Below are the code and all the weights of a small trained network. Each question names an input and a class and asks about switching units off, where a switched-off unit gives its printed mean instead of its output.

import numpy as np


def w(rows, s, z=0):
    codes = np.array(rows[::2]) - 128.0
    scale = np.full(codes.shape[1], s)
    scale[-1] = z or s
    return codes * scale


def f(y):
    return np.maximum(y, 0)


def log_softmax(a):
    a = a - a.max(-1, keepdims=True)
    return a - np.log(np.exp(a).sum(-1, keepdims=True))


def net(x, mask):
    res = np.array(x, float).reshape(1, 4) / 4 @ E
    y = f(res @ A[0][:, :-1].T + A[0][:, -1])
    res = res + np.where(mask, y, B[0][:, -1]) @ B[0][:, :-1]
    return log_softmax(res[-1] @ U[:, :-1].T + U[:, -1])


A, B = {}, {}
E = w([
[228,171,98,74,81],'x0',
[174,128,200,209,209],'x1',
[43,254,146,24,204],'x2',
[99,148,49,182,127],'x3',
],0.01)
A[0] = w([
[154,153,41,80,83,252],'N0',
[131,73,154,249,142,144],'N1',
[98,145,49,149,112,81],'N2',
[24,45,114,169,127,116],'N3',
[132,154,178,155,162,125],'N4',
[157,142,80,173,121,147],'N5',
[136,65,179,33,115,83],'N6',
[116,130,135,127,115,44],'N7',
],0.02,0.0037)
B[0] = w([
[95,145,139,115,63,220],'N0',
[186,119,160,161,114,250],'N1',
[104,136,142,100,88,177],'N2',
[158,121,129,133,5,218],'N3',
[99,140,150,101,195,171],'N4',
[146,118,183,140,120,175],'N5',
[108,141,118,128,61,177],'N6',
[91,141,150,166,127,130],'N7',
],0.028,0.022)
U = w([
[108,134,133,121,254,162],'0',
[13,159,113,18,109,170],'1',
[173,102,170,178,104,151],'2',
[114,67,13,150,203,2],'3',
],0.0091,0.0042)

Each question gives the input, the list of numbers given to net, and the class t.
The units are the neurons (one row each of A and B). Each row of codes is followed by its name. A weight is (code - 128) times the scale printed after its matrix; where a second scale follows, it is the last column's (A, B and U).
mask holds one flag per neuron, in row order. A switched-off neuron (its flag False) gives its mean, the last column of its row in B, instead of its output. The means were averaged over made-up inputs and are rounded, as every weight is.
A unit's drop is (log p(t) with every unit on - log p(t) with that unit switched off) / (log p(t) with every unit on - log p(t) with every unit switched off).
The circuit of an input: a set's keep is (log p(t) with only the set's units on - log p(t) with every unit switched off) / (log p(t) with every unit on - log p(t) with every unit switched off). Starting from all 8 units, units are removed one at a time, each time the one whose removal leaves the highest keep (on an exact tie, the one counted first), for as long as the keep stays at least 0.8.
circuit, biggest first: the units of the circuit, biggest drop first
most important unit: the unit with the biggest drop
top k neurons: the k neurons with the biggest drops, biggest first
drop of u: that unit's drop, to one decimal
input [-8,7,7,-1], class 0: circuit, biggest first -> [N4 N0]
input [-5,5,5,-6], class 0: circuit, biggest first -> [N3 N4]
input [-8,6,5,-6], class 0: most important unit -> N4
input [4,4,3,0], class 0: top 2 neurons -> [N3 N0]
input [8,-2,-4,2], class 1: top 2 neurons -> [N1 N0]
input [7,-2,-3,1], class 1: top 2 neurons -> [N1 N0]
input [7,2,-3,-6], class 1: top 3 neurons -> [N1 N3 N6]
input [7,-3,-5,-6], class 1: drop of N1 -> 0.3
input [4,7,7,6], class 0: drop of N0 -> 0.1
input [2,7,3,-6], class 0: circuit, biggest first -> [N3 N4]
input [-4,3,7,7], class 1: drop of N1 -> 0.5
